How the items are linked:
* | q v a e c z
s235 | s697 s675 s85 s159 s45 s31
s196 | s119 s373 s712 s592 s398 s410
s83 | s373 s431 s119 s607 s151 s79
s588 | s641 s64 s675 s31 s913 s150
s398 | s196 s83 s690 s356 s607 s119
s493 | s724 s348 s682 s692 s451 s311
s810 | s992 s690 s744 s348 s617 s356
s733 | s682 s724 s103 s588 s64 s534
s580 | s962 s744 s493 s682 s311 s348
s373 | s79 s976 s410 s398 s83 s164
s46 | s675 s641 s697 s889 s474 s609
s607 | s398 s151 s850 s992 s712 s196
s744 | s819 s356 s348 s311 s65 s617
s79 | s164 s785 s151 s196 s373 s878
s150 | s103 s682 s913 s46 s641 s692
s697 | s31 s609 s889 s195 s235 s474
s648 | s26 s85 s137 s785 s259 s159
s164 | s878 s570 s83 s119 s79 s431
s195 | s6 s235 s648 s137 s159 s85
s119 | s410 s79 s607 s850 s196 s151
s151 | s83 s878 s196 s712 s410 s373
s617 | s810 s850 s65 s962 s819 s992
s451 | s493 s962 s733 s103 s534 s724
s137 | s401 s159 s785 s878 s489 s259
s690 | s712 s119 s356 s617 s850 s607
s348 | s630 s617 s311 s451 s962 s65
s712 | s607 s410 s592 s810 s690 s398
s819 | s617 s592 s630 s580 s744 s810
s489 | s137 s26 s976 s164 s570 s401
s692 | s64 s451 s641 s609 s103 s733
s26 | s159 s889 s401 s570 s648 s195
s682 | s534 s311 s692 s641 s733 s451
s64 | s733 s493 s150 s913 s692 s682
s31 | s474 s913 s45 s6 s697 s46
s159 | s195 s45 s259 s489 s26 s6
s45 | s235 s46 s6 s26 s889 s697
s356 | s592 s607 s617 s65 s992 s850
s724 | s311 s630 s534 s64 s493 s580
s534 | s451 s580 s64 s150 s682 s493
s630 | s65 s810 s580 s493 s348 s744
s962 | s348 s819 s724 s534 s580 s630
s410 | s151 s164 s398 s690 s119 s83
s401 | s259 s195 s570 s431 s137 s648
s103 | s692 s534 s588 s675 s150 s64
s592 | s850 s398 s810 s744 s356 s690
s85 | s889 s31 s159 s259 s6 s45
s431 | s976 s137 s79 s151 s878 s785
s311 | s580 s65 s451 s733 s724 s962
s878 | s431 s489 s373 s410 s164 s976
s641 | s150 s733 s609 s474 s588 s103
s913 | s588 s692 s46 s697 s609 s641
s6 | s85 s697 s26 s401 s195 s889
s675 | s609 s150 s31 s45 s46 s913
s850 | s690 s196 s992 s819 s592 s712
s992 | s356 s712 s819 s630 s810 s592
s609 | s913 s103 s474 s235 s675 s588
s889 | s45 s474 s195 s648 s85 s235
s474 | s46 s588 s235 s85 s31 s675
s259 | s648 s6 s489 s976 s401 s26
s785 | s570 s259 s878 s373 s976 s489
s65 | s744 s992 s962 s724 s630 s819
s976 | s785 s401 s164 s83 s431 s570
s570 | s489 s648 s431 s79 s785 s137

The rows follow the links: the fewer symbols apart two items are, the more alike their rows tend to be.

Each row is also shifted at random along 5 hidden directions that mean nothing.

Some items, each with a row of numbers:
s31
8 24 16 -13 -8 11 -16 10 -1 11 6 18 -13 7 12 -2 9 -6 3 2 14 0 -9 -12 -12 3 10 -6 -14 9 -27 -5 11 8 17 -7 3 12 1 21 3 -11 16 3 -8 -2 8 -34 19 18 -12 18 -16 -7 6 -12 6 -4 -6 -5 -1
s913
17 18 8 7 -13 12 -7 -2 -1 15 -2 4 6 8 17 -13 3 -3 7 -12 18 0 -9 -3 -7 10 -3 6 -4 3 -16 -13 -7 5 6 -5 8 2 -4 12 -6 0 -7 3 -9 4 10 9 8 22 3 15 -14 -10 7 -12 -5 -4 -2 16 6
s259
50 17 20 13 8 -2 -19 1 15 0 3 -24 5 0 0 -1 4 5 -16 14 1 -7 -15 -18 1 16 7 -7 -3 -22 -19 10 -7 14 -15 6 -10 -13 -5 2 20 2 6 12 -7 4 9 19 -4 -8 10 4 -1 22 12 -1 2 -2 -9 8 -14
s311
11 -10 -15 -5 -11 3 14 -7 -19 0 -1 6 1 0 4 -4 -6 1 13 -19 8 3 12 19 3 -6 -17 6 11 -42 11 -8 -2 -1 -10 -10 6 16 2 4 -20 10 3 23 2 -6 -15 0 10 9 -19 0 -1 -19 -15 3 0 -3 19 -6 13
s992
-27 -24 -18 5 2 -7 17 -4 -5 -7 -6 -5 5 -1 -9 2 -11 3 2 -8 -8 6 14 16 10 -7 -13 5 13 -17 27 1 -2 -10 -5 2 1 3 -2 -9 -10 7 -3 7 11 -1 -9 6 -9 -10 -7 -14 13 -3 -12 11 -5 4 11 -2 7
s150
3 12 -1 0 -15 11 0 -8 -6 14 -2 9 12 7 16 -15 3 -6 14 -18 15 -3 -3 2 -6 3 -3 9 -1 15 -8 -18 -10 -1 4 -6 11 -1 0 3 -10 -1 -19 -6 -10 1 2 21 4 23 12 13 -13 -17 5 -14 -6 -3 -2 16 9
s580
-23 -14 -17 20 -11 4 14 0 -3 9 -13 2 10 8 7 -9 -13 -3 10 -22 5 15 6 15 5 -1 -20 12 11 5 20 -12 -11 -11 14 -2 11 3 -10 0 -20 7 -11 6 10 14 12 7 -6 8 -8 -3 4 -9 -5 2 -18 3 9 18 18
s164
16 -3 7 30 16 -11 -9 9 23 -3 -6 -28 6 2 -9 4 -8 7 -21 15 -10 6 -10 -12 8 11 -1 -4 3 0 3 16 -8 2 -1 14 -9 -18 -12 -7 15 4 5 6 9 15 22 11 -18 -22 7 -10 13 31 9 9 -11 4 -9 13 -10
s607
-11 -21 -15 -3 11 -11 10 9 8 -6 -5 6 -1 11 -14 12 -8 -1 -2 5 -16 13 8 5 7 -10 2 -1 4 34 22 5 10 -15 18 8 0 -3 -5 -10 1 -7 -2 -8 16 0 1 -15 -13 -19 0 -16 16 8 -1 9 -4 11 -3 -2 3
s26
28 22 20 0 4 0 -19 11 17 9 1 -7 4 25 2 2 1 0 -13 12 7 5 -14 -18 -1 11 10 -8 -5 -6 -21 5 7 10 7 4 -6 -5 -9 13 18 -10 10 25 -2 -5 11 -5 2 -2 1 9 -4 17 17 -7 -1 4 -10 10 -11
s196
62 -17 -12 -10 13 -14 9 -6 2 -13 0 -8 6 -4 -20 10 0 4 -6 10 -20 -4 7 2 9 -7 7 -4 4 15 15 9 2 -7 -11 8 -8 -13 4 -20 9 -2 -11 -13 5 -9 -17 16 -15 -23 19 -17 15 10 -1 8 6 5 -3 -7 -5
s733
-40 2 -7 4 -16 10 10 -11 -8 13 -7 3 18 14 13 -14 -5 -3 14 -23 15 4 3 13 2 2 -13 13 7 -10 5 -17 -11 -3 -1 -6 12 1 -5 1 -18 4 -20 12 -5 -2 -4 30 1 19 6 8 -6 -18 0 -9 -9 -1 7 18 13
s159
-15 19 21 2 4 2 -18 5 9 1 7 -7 -8 -5 4 0 7 0 -11 16 3 -8 -12 -16 -7 9 11 -8 -10 -4 -23 7 2 13 -3 2 -6 -2 2 9 15 -3 13 -1 -8 3 9 -9 7 2 -1 8 -7 10 8 -3 7 -4 -9 -4 -14
s675
-33 19 13 5 -10 11 -8 -6 -4 9 4 1 -3 -14 16 -13 8 -3 5 -5 13 -12 -8 -5 -10 8 2 3 -8 0 -19 -9 -9 8 -4 -6 6 2 4 7 -2 4 -4 -14 -15 8 9 9 10 21 4 15 -16 -10 2 -10 0 -10 -3 4 1
s195
-55 18 21 -8 5 3 -16 3 6 0 8 0 -9 -5 3 2 10 -1 -7 16 3 -9 -9 -14 -9 5 15 -7 -11 2 -22 4 6 10 -3 -1 -4 2 4 7 14 -7 10 -5 -9 -3 3 -11 8 5 2 10 -11 5 8 -5 11 -4 -9 -9 -12
s431
31 3 8 9 17 -10 -8 -10 10 -10 4 -30 9 -16 -13 4 6 8 -18 20 -13 -16 -7 -11 7 9 9 -6 0 -12 -4 16 -12 8 -28 10 -14 -20 3 -17 21 5 -6 -11 -6 -1 -4 39 -14 -20 26 -8 8 23 6 6 6 -2 -8 1 -17
s785
6 6 11 4 13 -9 -12 7 21 2 -1 -10 7 12 -7 5 2 1 -15 18 -9 1 -11 -16 1 6 15 -6 -5 33 -7 8 1 0 8 11 -6 -18 -7 -5 20 -10 -6 -7 1 1 11 8 -14 -15 20 -3 5 22 18 -2 -2 7 -17 10 -13
s45
24 24 18 -7 -2 7 -17 -2 2 4 7 -1 -5 -5 9 -3 11 0 -3 7 9 -12 -11 -14 -9 9 11 -5 -11 -8 -26 1 -1 14 -8 -3 -2 0 4 10 10 -3 6 -1 -15 -3 2 1 10 11 5 15 -14 0 8 -10 8 -6 -7 -2 -9
s83
17 -9 -1 -6 14 -12 -2 14 15 -5 -3 2 -3 20 -14 16 -5 1 -11 15 -13 13 0 -6 6 -4 10 -8 0 23 8 11 16 -7 19 10 -8 -5 -7 -1 13 -12 10 9 14 -4 4 -24 -9 -23 -3 -11 14 19 7 6 -1 12 -7 -3 -6
s962
-28 -17 -17 9 -8 2 17 -10 -13 -1 -5 -1 6 -7 3 -7 -8 1 11 -18 2 2 11 19 5 -5 -17 11 11 -19 20 -9 -11 -6 -9 -4 7 6 0 -5 -19 13 -9 3 4 4 -7 15 -2 5 -5 -4 3 -14 -14 4 -7 -2 15 3 13
s46
-11 22 12 -5 -10 10 -9 -9 -3 11 4 2 8 1 14 -11 9 -4 5 -5 13 -12 -9 -5 -9 8 7 3 -7 5 -19 -9 -7 8 -7 -5 5 -3 4 4 1 -3 -13 -6 -17 -3 -2 23 6 20 17 16 -16 -10 9 -14 4 -5 -6 9 -1
s609
7 18 11 8 -12 13 -9 -1 -5 9 3 3 -4 -11 17 -12 7 -4 6 -7 14 -8 -9 -6 -10 8 -2 4 -8 1 -19 -9 -9 7 2 -7 6 4 2 10 -4 3 -1 -11 -12 11 12 2 11 21 -1 15 -16 -10 2 -9 -1 -9 -2 5 3
s682
-32 -2 -9 -6 -16 9 10 -3 -12 8 -3 18 2 8 12 -8 -2 -6 17 -20 11 4 6 12 -3 -6 -9 8 3 3 4 -15 0 -5 10 -9 12 12 1 6 -19 1 -7 2 -1 -2 -5 -5 9 20 -8 7 -8 -23 -5 -7 -4 0 8 4 14
s410
-49 -16 -4 4 15 -12 3 6 9 -10 -2 -8 -3 -4 -16 11 -4 3 -10 15 -17 4 7 0 7 -5 5 -4 3 13 16 11 5 -8 1 9 -7 -6 -2 -12 8 -2 2 -7 11 2 -1 -7 -12 -22 1 -16 15 15 -2 11 1 5 -4 -7 -7

Start, symbols taken left to right, then the item you end at.
Answer with the item's name.
15 -24 -18 -7 5 -7 15 -1 -6 -10 -2 3 -1 0 -12 9 -7 2 3 -3 -11 7 13 13 9 -12 -6 1 8 -1 23 4 6 -10 0 2 -2 2 1 -9 -6 1 1 2 12 -6 -13 -6 -5 -15 -8 -15 13 -3 -10 11 0 5 8 -10 5
z a q => s592
-10 22 17 0 -2 8 -13 3 5 8 5 11 -10 -15 11 -6 16 -7 2 8 4 -12 -13 -18 -15 4 17 -1 -19 55 -25 -5 -2 4 16 -1 5 -5 7 4 8 -9 -6 -44 -12 11 20 -8 5 15 17 14 -15 -2 11 -11 3 -7 -17 2 -5
q z => s474
13 -16 -8 -13 14 -13 6 5 5 -9 0 1 -1 9 -18 14 -3 3 -6 11 -16 6 7 2 7 -9 7 -6 2 14 14 11 12 -8 4 9 -7 -3 0 -10 9 -7 3 1 11 -11 -11 -9 -10 -21 4 -14 15 11 -1 8 4 9 -2 -9 -5
c a e => s810
13 -3 4 -18 15 -11 -5 6 6 -11 5 -4 -6 8 -16 17 1 4 -13 20 -13 1 2 -5 6 -4 11 -12 0 -14 0 16 16 2 -7 6 -13 -1 3 -1 16 -7 16 16 6 -15 -13 -15 -1 -22 -5 -9 10 15 1 7 12 6 -3 -15 -13
q c v q => s570
-18 12 16 2 11 -5 -13 5 16 0 2 -14 5 9 -5 5 3 4 -15 17 -3 -2 -10 -14 2 9 11 -8 -3 -2 -10 10 2 7 -5 7 -9 -11 -5 0 19 -5 5 9 -2 -4 4 8 -6 -11 10 0 2 18 12 -1 3 3 -11 5 -14
c a => s431
-12 22 14 -13 -8 10 -10 -9 -6 5 9 8 -1 -11 11 -7 15 -3 7 0 9 -17 -7 -8 -11 4 12 1 -11 12 -23 -8 -3 9 -7 -7 4 0 10 3 3 -4 -9 -19 -18 -5 -5 10 10 19 15 17 -19 -13 6 -13 9 -9 -8 -2 -5
v a z => s913
-3 -21 -19 3 -4 -1 17 -9 -14 -8 -2 -3 0 -11 -4 -1 -9 4 7 -13 -4 0 15 18 6 -7 -17 7 12 -31 21 -1 -6 -5 -13 -4 2 6 3 -7 -16 14 -2 8 6 1 -13 8 -2 -3 -11 -10 8 -9 -17 10 -3 -1 16 -7 10
e e => s733
-20 -18 -19 -5 -6 -2 18 -10 -13 -2 -5 1 9 5 -4 -2 -10 2 10 -16 -1 5 14 21 11 -8 -15 8 14 -25 23 -6 -3 -7 -9 -3 3 5 1 -7 -17 7 -10 14 6 -9 -19 16 -4 0 -4 -9 8 -14 -11 4 -3 2 15 1 10
q c => s65
-51 13 4 -10 -15 13 0 -8 -10 10 3 13 5 5 15 -10 3 -4 12 -13 16 -4 -1 5 -7 1 -2 7 -1 -8 -10 -14 -3 3 -3 -10 9 8 2 9 -11 0 -9 5 -11 -7 -7 9 12 25 1 15 -14 -20 1 -12 1 -4 4 4 7
a c => s675
-48 25 17 -10 -8 7 -12 1 8 17 1 4 14 32 11 -7 3 -3 0 -1 17 3 -11 -8 -4 10 8 0 -5 0 -20 -10 3 7 6 -2 3 -3 -7 12 5 -11 -8 22 -10 -12 1 11 6 15 10 17 -13 -3 17 -17 -1 3 -10 17 -4
q a => s45
-20 -4 -12 -3 -14 8 10 4 -10 10 -6 27 -5 6 12 -7 -1 -9 19 -18 9 9 6 9 -6 -9 -6 9 -1 36 6 -17 2 -12 27 -8 15 13 1 6 -20 -6 -7 -15 3 5 7 -22 8 19 -8 6 -7 -21 -2 -7 -8 1 3 3 17
z q => s724
0 19 18 -14 6 -2 -18 12 18 9 1 5 6 34 0 7 4 -3 -10 14 4 6 -13 -17 -2 5 17 -8 -9 22 -17 3 13 4 16 5 -4 -6 -7 9 18 -19 2 15 -2 -12 5 -9 0 -3 9 8 -4 13 21 -12 3 9 -16 9 -11
q c c => s259
-24 -17 -22 -9 -8 0 18 -2 -8 4 -7 19 7 14 1 -2 -6 -5 16 -17 0 12 12 17 3 -12 -7 10 6 28 21 -12 4 -16 18 -3 11 6 -3 -5 -18 -4 -16 -5 7 -4 -7 -2 -3 5 1 -5 4 -18 -5 -2 -7 7 6 7 15
c z e => s493
-22 7 3 39 -15 15 -4 10 -3 9 -7 1 -15 -20 21 -17 -4 -3 8 -16 14 4 -5 1 -11 9 -19 8 -2 -2 -6 -11 -13 2 19 -8 12 11 -5 16 -17 14 10 -9 1 35 38 -24 11 24 -25 9 -11 -6 -7 -1 -16 -11 7 7 15
c e => s46
12 -7 -14 1 -13 7 13 -10 -14 3 -3 13 3 -13 9 -10 1 -4 17 -19 4 -3 7 12 -3 -6 -7 11 1 22 7 -14 -9 -8 4 -6 12 4 5 -6 -18 6 -19 -26 -4 7 -2 10 1 15 6 2 -6 -22 -7 -4 -4 -5 4 3 13
c e => s150
-73 3 0 12 -14 14 4 -6 -19 0 4 8 -19 -38 16 -12 5 -3 13 -12 9 -12 3 7 -13 -2 -12 7 -5 -10 -5 -10 -10 3 -3 -12 10 17 11 7 -19 14 6 -25 -7 18 8 -15 16 25 -18 8 -13 -20 -16 0 2 -15 10 -12 10
e q => s913
-68 14 19 -22 9 -2 -16 7 2 -8 14 3 -18 -2 -5 13 9 3 -11 23 -2 -9 -4 -11 -5 0 15 -13 -10 -24 -19 13 18 12 -7 -1 -11 10 8 12 16 -9 28 15 -4 -14 -11 -32 14 -5 -14 5 -5 7 0 0 19 -3 -3 -24 -17
c q a e => s79
79 -21 -21 -17 -2 -4 15 -1 -15 -9 0 11 -5 5 -9 8 -6 1 7 -10 -5 6 16 16 6 -13 -10 -1 8 -22 17 1 10 -7 -3 -5 -1 13 3 -2 -10 2 9 17 9 -13 -21 -16 5 -7 -18 -8 8 -11 -13 8 5 4 16 -15 10
v z => s712
48 -7 3 -2 17 -10 -6 14 5 -16 6 -2 -24 -12 -14 18 1 5 -13 22 -16 2 1 -10 -1 -5 7 -13 -6 -5 0 19 16 2 4 5 -12 6 4 3 14 -3 31 0 11 3 4 -45 3 -22 -21 -10 11 18 -6 13 9 1 -1 -25 -10
a v z => s431
